Below is a small trained network, with its code and all its weights. Each question gives an input and a class and asks what happens when units are switched off, that is, made to give their printed mean instead of their output.

import numpy as np


def w(rows, s, z=0):
    codes = np.array(rows[::2]) - 128.0
    scale = np.full(codes.shape[1], s)
    scale[-1] = z or s
    return codes * scale


def norm(h):
    return h / np.sqrt((h * h).mean(-1, keepdims=True) + 1e-5)


def f(y):
    return np.maximum(y, 0)


def log_softmax(a):
    a = a - a.max(-1, keepdims=True)
    return a - np.log(np.exp(a).sum(-1, keepdims=True))


def net(x, mask):
    res = np.array(x, float).reshape(1, 8) / 4 @ E
    u = 0
    for l in range(4):
        y = f(norm(res) @ A[l][:, :-1].T + A[l][:, -1])
        res = res + np.where(mask[u : u + 5], y, B[l][:, -1]) @ B[l][:, :-1]
        u += 5
    return log_softmax(norm(res)[-1] @ U[:, :-1].T + U[:, -1])


A, B = {}, {}
E = w([
[128,127,130,126,130,127,129,126,126],'x0',
[18,226,73,173,79,45,85,124,154],'x1',
[133,128,129,129,129,129,128,127,128],'x2',
[110,121,104,59,81,187,167,29,229],'x3',
[130,127,126,128,127,129,128,129,126],'x4',
[169,104,69,42,76,90,48,134,82],'x5',
[137,31,220,171,109,63,71,79,172],'x6',
[98,7,46,186,69,134,174,142,97],'x7',
],0.0016)
A[0] = w([
[68,214,94,86,151,197,220,224,4,15],'0.n1',
[134,139,143,130,109,121,159,126,113,84],'0.n2',
[246,33,192,104,228,190,168,157,156,161],'0.n3',
[90,108,100,233,91,192,151,112,112,123],'0.n4',
[97,60,103,138,71,111,164,132,89,250],'0.n5',
],0.002)
B[0] = w([
[254,139,43,172,93,131,121,143,218,182],'0.n1',
[109,127,135,112,144,126,133,136,139,128],'0.n2',
[77,204,118,161,33,113,106,71,63,247],'0.n3',
[116,152,173,50,143,76,169,155,146,180],'0.n4',
[150,165,152,34,164,97,81,147,137,250],'0.n5',
],0.003,0.0022)
A[1] = w([
[118,130,121,156,202,96,113,207,63,5],'1.n1',
[87,2,25,181,104,117,180,147,116,133],'1.n2',
[122,121,119,126,146,131,128,111,126,83],'1.n3',
[228,72,184,99,149,247,131,126,67,83],'1.n4',
[154,195,175,109,216,142,80,101,179,166],'1.n5',
],0.0033,0.0022)
B[1] = w([
[161,128,147,144,83,226,63,120,101,165],'1.n1',
[157,244,255,36,150,120,160,183,127,206],'1.n2',
[123,166,137,135,140,127,136,112,142,128],'1.n3',
[19,157,50,202,80,26,213,83,77,205],'1.n4',
[122,89,132,67,92,103,179,199,89,250],'1.n5',
],0.0038,0.0025)
A[2] = w([
[77,165,201,255,223,192,227,133,183,128],'2.n1',
[196,133,50,98,94,185,150,86,175,198],'2.n2',
[164,122,117,228,212,106,78,190,57,60],'2.n3',
[131,153,57,117,168,167,135,166,126,8],'2.n4',
[30,233,95,169,99,65,54,155,171,2],'2.n5',
],0.0033,0.0014)
B[2] = w([
[159,92,42,24,140,88,14,108,60,218],'2.n1',
[108,163,102,194,172,157,130,178,148,210],'2.n2',
[116,135,148,144,52,255,113,144,135,192],'2.n3',
[191,144,133,163,158,99,184,144,143,161],'2.n4',
[129,71,124,151,101,138,231,64,28,254],'2.n5',
],0.0041,0.0023)
A[3] = w([
[140,125,13,82,129,138,55,128,100,207],'3.n1',
[145,40,211,176,114,79,46,76,140,91],'3.n2',
[119,57,220,173,113,71,108,123,182,47],'3.n3',
[133,167,151,71,121,124,145,212,67,255],'3.n4',
[71,119,78,70,124,200,167,49,255,108],'3.n5',
],0.0037,0.00094)
B[3] = w([
[157,30,141,160,216,97,78,72,167,197],'3.n1',
[141,167,2,167,191,190,181,150,191,181],'3.n2',
[184,235,59,117,198,163,199,187,144,165],'3.n3',
[73,100,189,112,127,126,127,89,239,254],'3.n4',
[168,106,217,233,89,178,46,213,48,178],'3.n5',
],0.0036,0.0046)
U = w([
[65,133,90,182,48,71,233,31,19,254],'0',
[209,213,18,166,202,159,179,194,214,152],'1',
[145,113,217,212,55,235,22,193,99,136],'2',
[83,175,247,2,127,67,166,163,191,52],'3',
[141,13,75,70,209,76,15,51,140,15],'4',
],0.0084,0.00092)

Each question gives the input, the list of numbers given to net, and the class t.
The units are the neurons (one row each of A and B). Each row of codes is followed by its name. A weight is (code - 128) times the scale printed after its matrix; where a second scale follows, it is the last column's (A, B and U).
mask holds one flag per neuron, layer by layer. A switched-off neuron (its flag False) gives its mean, the last column of its row in B, instead of its output. The means were averaged over made-up inputs and are rounded, as every weight is.
A unit's drop is (log p(t) with every unit on - log p(t) with that unit switched off) / (log p(t) with every unit on - log p(t) with every unit switched off).
The circuit of an input: a set's keep is (log p(t) with only the set's units on - log p(t) with every unit switched off) / (log p(t) with every unit on - log p(t) with every unit switched off). Starting from the 12 units with the biggest drops (on a tie, the unit counted first), units are removed one at a time, each time the one whose removal leaves the highest keep (on an exact tie, the one counted first), for as long as the keep stays at least 0.8.
circuit, biggest first: the units of the circuit, biggest drop first
most important unit: the unit with the biggest drop
k most important neurons: the k neurons with the biggest drops, biggest first
top k neurons in layer l: the k neurons of layer l with the biggest drops, biggest first
input [-5,3,0,6,6,7,-6,7], class 3: top neuron in layer 3 => [3.n2]
input [6,-7,-4,-6,5,-8,-6,-2], class 4: 3 most important neurons => [2.n1, 3.n1, 2.n5]
input [4,7,-4,-7,-2,-8,2,-4], class 4: 2 most important neurons => [2.n1, 0.n3]
input [0,-2,-3,4,5,-2,6,-5], class 1: circuit, biggest first => [3.n2, 3.n3]
input [8,7,7,-1,0,-2,8,-4], class 1: 4 most important neurons => [3.n3, 3.n2, 1.n4, 0.n3]
input [6,-3,2,7,-3,-2,-2,-7], class 2: 3 most important neurons => [3.n5, 1.n2, 0.n5]
input [-7,-6,-5,-4,7,-7,8,4], class 1: 2 most important neurons => [3.n2, 2.n5]
input [-3,1,-1,-7,1,-8,2,6], class 4: top 2 neurons in layer 3 => [3.n5, 3.n1]
input [0,3,6,8,-4,8,1,5], class 2: 2 most important neurons => [3.n5, 2.n1]
input [2,7,6,-8,-4,-6,-7,-1], class 2: circuit, biggest first => [2.n3, 1.n1]
input [-7,-7,5,-2,4,0,8,-7], class 1: 3 most important neurons => [3.n2, 3.n3, 2.n5]
input [4,-5,-7,5,1,-5,-5,-3], class 0: top 2 neurons in layer 1 => [1.n4, 1.n5]
input [-1,1,-3,8,-2,-7,-7,4], class 2: 3 most important neurons => [3.n5, 3.n2, 3.n3]
input [2,7,-6,8,-3,-2,-7,-4], class 2: top 3 neurons in layer 3 => [3.n5, 3.n2, 3.n3]
input [-7,-2,-8,2,-5,-3,3,8], class 3: most important unit => 1.n2
input [8,7,2,6,1,-5,-4,-5], class 0: 3 most important neurons => [2.n5, 1.n2, 0.n5]
input [1,4,8,-2,-3,8,8,-3], class 1: circuit, biggest first => [3.n2, 2.n1, 3.n3]
input [8,-2,6,5,-3,8,8,-5], class 1: top 2 neurons in layer 3 => [3.n2, 3.n3]
input [-7,5,2,-2,4,-4,-5,-2], class 0: 3 most important neurons => [2.n5, 3.n2, 3.n3]
input [4,-7,4,2,8,-7,2,3], class 0: 3 most important neurons => [1.n4, 0.n3, 3.n4]
input [-1,-7,-5,-5,-4,5,0,3], class 0: most important unit => 1.n4
